Below are the code and all the weights of a small trained network. Each question names an input and a target symbol and asks about switching units off, where a switched-off unit gives its printed mean instead of its output.

import numpy as np


def w(rows, s, z=0):
    codes = np.array(rows[::2]) - 128.0
    scale = np.full(codes.shape[1], s)
    scale[-1] = z or s
    return codes * scale


def norm(h):
    return h / np.sqrt((h * h).mean(-1, keepdims=True) + 1e-5)


def softmax(a):
    e = np.exp(a - a.max(-1, keepdims=True))
    return e / e.sum(-1, keepdims=True)


def log_softmax(a):
    a = a - a.max(-1, keepdims=True)
    return a - np.log(np.exp(a).sum(-1, keepdims=True))


def net(x, mask):
    ids = ['αβγδεηθλμξπσφψω'.index(c) for c in x.split()]
    T = len(ids)
    res = E[ids] + P[:T]
    u = 0
    for l in range(3):
        r = norm(res)
        for j in range(3):
            rows = slice(3 * j, 3 * j + 3)
            q, k, v = (r @ M[l][rows].T for M in (Q, K, V))
            z = softmax(np.where(np.tri(T) > 0, q @ k.T / 3**0.5, -1e9)) @ v
            o = O[l][rows]
            res = res + np.where(mask[u + j], z, o[:, -1]) @ o[:, :-1]
        u += 3
    return log_softmax(norm(res)[-1] @ U[:, :-1].T + U[:, -1])


Q, K, V, O = {}, {}, {}, {}
E = w([
[82,142,163,110,123,116,65],'α',
[72,110,186,137,99,133,77],'β',
[88,140,102,112,146,113,184],'γ',
[76,134,168,111,108,114,68],'δ',
[81,131,120,135,174,169,125],'ε',
[136,84,161,156,72,138,105],'η',
[131,72,110,73,115,141,158],'θ',
[126,96,89,45,120,45,79],'λ',
[90,143,144,132,111,77,169],'μ',
[160,112,84,156,168,114,149],'ξ',
[134,194,115,72,88,93,154],'π',
[164,157,194,122,190,114,163],'σ',
[139,157,121,192,104,158,251],'φ',
[51,130,151,163,137,78,137],'ψ',
[153,64,100,197,130,107,176],'ω',
],0.024)
P = w([
[3,122,151,144,113,7,234],'0',
[29,124,148,105,126,46,212],'1',
[44,130,141,95,125,78,192],'2',
[49,120,162,89,126,102,149],'3',
[69,94,160,99,131,125,138],'4',
[112,50,149,162,153,141,160],'5',
[121,95,139,95,162,147,129],'6',
[144,121,120,87,178,158,110],'7',
[146,88,156,93,159,190,74],'8',
[145,112,129,115,201,178,78],'9',
],0.0074)
Q[0] = w([
[183,196,95,195,116,71,49],'L0H0',
[104,49,50,121,113,97,106],'L0H0',
[82,159,151,150,123,162,148],'L0H0',
[169,133,101,92,99,112,167],'L0H1',
[68,159,148,115,61,130,152],'L0H1',
[209,210,133,203,101,91,75],'L0H1',
[182,175,181,207,147,96,120],'L0H2',
[173,69,162,149,136,2,103],'L0H2',
[85,174,70,114,42,212,170],'L0H2',
],0.0096)
K[0] = w([
[141,141,131,146,71,48,135],'L0H0',
[211,79,159,92,96,57,157],'L0H0',
[120,158,180,132,128,184,194],'L0H0',
[73,162,158,193,218,128,153],'L0H1',
[87,156,134,65,123,141,149],'L0H1',
[255,123,209,103,56,19,152],'L0H1',
[217,185,241,158,122,98,146],'L0H2',
[168,135,130,53,172,79,111],'L0H2',
[62,167,81,221,99,125,137],'L0H2',
],0.0095)
V[0] = w([
[81,8,87,51,145,228,157],'L0H0',
[132,79,68,149,83,62,132],'L0H0',
[135,191,148,150,111,145,163],'L0H0',
[77,207,122,134,150,181,135],'L0H1',
[143,155,85,159,100,115,60],'L0H1',
[149,130,140,177,153,185,133],'L0H1',
[147,169,178,175,160,150,113],'L0H2',
[119,138,91,157,128,209,119],'L0H2',
[154,122,178,92,158,82,161],'L0H2',
],0.013)
O[0] = w([
[119,254,105,183,67,219,103,172],'L0H0',
[40,138,161,146,111,60,147,130],'L0H0',
[174,113,158,136,140,111,220,128],'L0H0',
[121,35,127,168,226,115,85,126],'L0H1',
[223,97,35,151,66,38,189,17],'L0H1',
[135,78,129,135,121,106,18,95],'L0H1',
[208,173,212,108,183,123,124,135],'L0H2',
[209,17,110,155,156,189,138,28],'L0H2',
[75,212,164,36,104,180,70,254],'L0H2',
],0.0077,0.0097)
Q[1] = w([
[19,210,196,86,110,169,93],'L1H0',
[174,166,101,98,162,159,178],'L1H0',
[102,211,241,155,139,183,118],'L1H0',
[93,163,150,112,121,65,107],'L1H1',
[7,196,218,89,129,160,74],'L1H1',
[130,62,55,121,84,63,115],'L1H1',
[173,24,107,164,118,2,173],'L1H2',
[139,118,138,116,105,216,170],'L1H2',
[76,180,193,199,103,116,71],'L1H2',
],0.0099)
K[1] = w([
[147,124,90,98,145,237,107],'L1H0',
[16,79,181,121,48,120,88],'L1H0',
[161,162,147,160,196,201,106],'L1H0',
[150,95,137,180,154,159,114],'L1H1',
[254,180,142,146,153,187,154],'L1H1',
[96,104,36,177,67,74,163],'L1H1',
[111,118,96,87,31,78,195],'L1H2',
[38,150,119,114,103,96,63],'L1H2',
[132,197,70,185,219,238,157],'L1H2',
],0.01)
V[1] = w([
[83,105,17,84,66,148,170],'L1H0',
[144,147,152,162,116,43,136],'L1H0',
[116,83,113,172,72,163,174],'L1H0',
[70,179,167,149,255,176,127],'L1H1',
[122,106,99,68,84,16,125],'L1H1',
[75,66,64,101,164,137,209],'L1H1',
[127,60,60,176,208,116,151],'L1H2',
[141,226,116,175,180,116,203],'L1H2',
[239,120,142,96,79,49,157],'L1H2',
],0.0088)
O[1] = w([
[109,166,76,213,61,172,182,96],'L1H0',
[221,136,220,177,152,52,68,103],'L1H0',
[148,166,119,189,159,243,177,96],'L1H0',
[184,117,148,84,123,133,145,254],'L1H1',
[28,209,191,208,123,138,90,88],'L1H1',
[178,166,3,207,68,129,205,101],'L1H1',
[155,161,70,214,182,98,106,68],'L1H2',
[228,115,131,16,156,103,167,165],'L1H2',
[172,67,205,120,28,131,94,42],'L1H2',
],0.0075,0.014)
Q[2] = w([
[153,169,122,60,89,162,147],'L2H0',
[124,121,166,121,81,126,52],'L2H0',
[66,135,111,88,142,139,155],'L2H0',
[110,206,152,86,121,140,176],'L2H1',
[131,207,149,71,173,178,141],'L2H1',
[123,68,120,169,76,117,98],'L2H1',
[164,109,142,253,79,89,104],'L2H2',
[88,165,120,68,68,84,149],'L2H2',
[86,160,130,119,148,167,212],'L2H2',
],0.014)
K[2] = w([
[148,96,100,96,137,231,189],'L2H0',
[85,122,161,102,140,82,1],'L2H0',
[139,167,133,150,160,195,102],'L2H0',
[106,189,186,128,201,175,133],'L2H1',
[230,193,194,108,206,176,140],'L2H1',
[64,105,65,130,86,69,101],'L2H1',
[158,192,228,146,63,78,168],'L2H2',
[62,109,49,28,59,114,135],'L2H2',
[101,80,129,124,196,235,88],'L2H2',
],0.0096)
V[2] = w([
[193,168,138,134,82,139,167],'L2H0',
[26,184,238,158,254,163,212],'L2H0',
[142,33,178,57,158,206,186],'L2H0',
[113,45,180,119,90,36,56],'L2H1',
[115,146,148,149,149,117,205],'L2H1',
[205,208,148,67,142,155,112],'L2H1',
[86,38,94,20,196,190,185],'L2H2',
[178,251,254,166,172,170,200],'L2H2',
[145,184,197,44,26,124,173],'L2H2',
],0.0083)
O[2] = w([
[163,85,179,57,118,131,176,121],'L2H0',
[228,82,61,146,193,186,33,247],'L2H0',
[130,35,115,171,106,164,157,182],'L2H0',
[136,189,153,188,66,169,151,111],'L2H1',
[178,116,115,137,117,140,118,157],'L2H1',
[138,156,211,97,162,92,83,194],'L2H1',
[25,147,2,201,179,135,195,212],'L2H2',
[187,51,149,142,206,223,160,145],'L2H2',
[163,60,175,177,56,68,219,174],'L2H2',
],0.0095,0.014)
U = w([
[91,139,142,148,166,79,199,18],'α',
[186,172,90,127,126,87,120,124],'β',
[190,167,121,208,96,122,173,230],'γ',
[127,120,111,117,124,144,130,3],'δ',
[43,112,88,131,190,114,200,66],'ε',
[50,146,86,80,36,237,200,63],'η',
[103,168,134,154,107,97,82,162],'θ',
[143,107,148,153,61,161,113,232],'λ',
[124,79,212,6,154,133,122,121],'μ',
[117,145,134,144,122,83,67,74],'ξ',
[147,137,113,106,101,81,180,92],'π',
[97,112,144,174,151,173,55,74],'σ',
[223,30,87,108,127,186,191,190],'φ',
[102,123,143,180,179,71,143,5],'ψ',
[76,151,56,70,49,53,111,249],'ω',
],0.011,0.0038)

Each question gives the input, a string of symbols that net reads in full, and the target symbol t.
The units are the heads (3 rows each of Q, K, V and O). Each row of codes is followed by its name. A weight is (code - 128) times the scale printed after its matrix; where a second scale follows, it is the last column's (O and U).
mask holds one flag per head, layer by layer. A switched-off head (its flag False) gives its mean, the last column of its rows in O, instead of its output. The means were averaged over made-up inputs and are rounded, as every weight is.
A unit's drop is (log p(t) with every unit on - log p(t) with that unit switched off) / (log p(t) with every unit on - log p(t) with every unit switched off).
The circuit of an input: a set's keep is (log p(t) with only the set's units on - log p(t) with every unit switched off) / (log p(t) with every unit on - log p(t) with every unit switched off). Starting from all 9 units, units are removed one at a time, each time the one whose removal leaves the highest keep (on an exact tie, the one counted first), for as long as the keep stays at least 0.8.
circuit, biggest first: the units of the circuit, biggest drop first
unit that matters most: the unit with the biggest drop
which heads matter: for each layer, one digit per head in row order, 1 if its drop is at least 0.15 and else 0, layers parted by /
input σ ω σ α γ η σ γ θ, target η: circuit, biggest first => L0H0
input ξ ε ω φ β, target ε: circuit, biggest first => L2H2; L0H2
input π σ θ ω σ ξ σ θ β, target η: circuit, biggest first => L1H0; L0H0; L0H2
input ω σ θ φ δ α ω η, target φ: which heads matter => 011 / 000 / 000
input θ α φ ξ ω φ β α, target φ: circuit, biggest first => L0H2; L1H1
input σ θ β η, target η: circuit, biggest first => L0H0; L1H0
input σ β β σ β β β λ δ ψ, target ω: circuit, biggest first => L2H2; L0H2
input μ ψ λ φ σ ξ, target μ: circuit, biggest first => L0H2; L1H1
input ω σ γ π, target ε: which heads matter => 110 / 000 / 001
input σ φ σ α δ θ π, target η: which heads matter => 101 / 100 / 000
input β σ θ α, target η: circuit, biggest first => L0H0; L1H0; L0H2
input σ φ σ β λ ψ β, target ω: circuit, biggest first => L2H2; L0H2
input ξ α π η, target λ: which heads matter => 110 / 110 / 011
input δ ω ω π σ φ σ λ, target ω: circuit, biggest first => L0H2; L2H2
input φ σ ψ ψ θ β, target η: which heads matter => 100 / 100 / 000
input ω ω δ ω, target γ: unit that matters most => L0H0
input φ β φ β η ξ φ θ λ δ, target ω: which heads matter => 110 / 010 / 001
input σ ψ δ ω φ δ, target φ: which heads matter => 000 / 000 / 000
input σ σ β σ σ β θ δ λ λ, target ω: which heads matter => 000 / 000 / 001
input σ σ ξ, target μ: which heads matter => 001 / 100 / 000
input ω φ δ σ φ ω ω β, target φ: which heads matter => 001 / 000 / 000
input λ θ ψ α, target η: which heads matter => 011 / 100 / 000
input φ σ ω σ θ θ π, target η: circuit, biggest first => L1H0; L0H2
input ψ σ δ μ σ β π η λ ξ, target ω: which heads matter => 010 / 000 / 001
input φ η θ δ μ φ η, target φ: unit that matters most => L0H0
input η δ ω ω σ φ ω δ ψ, target φ: circuit, biggest first => L0H1; L2H0; L1H0; L2H2
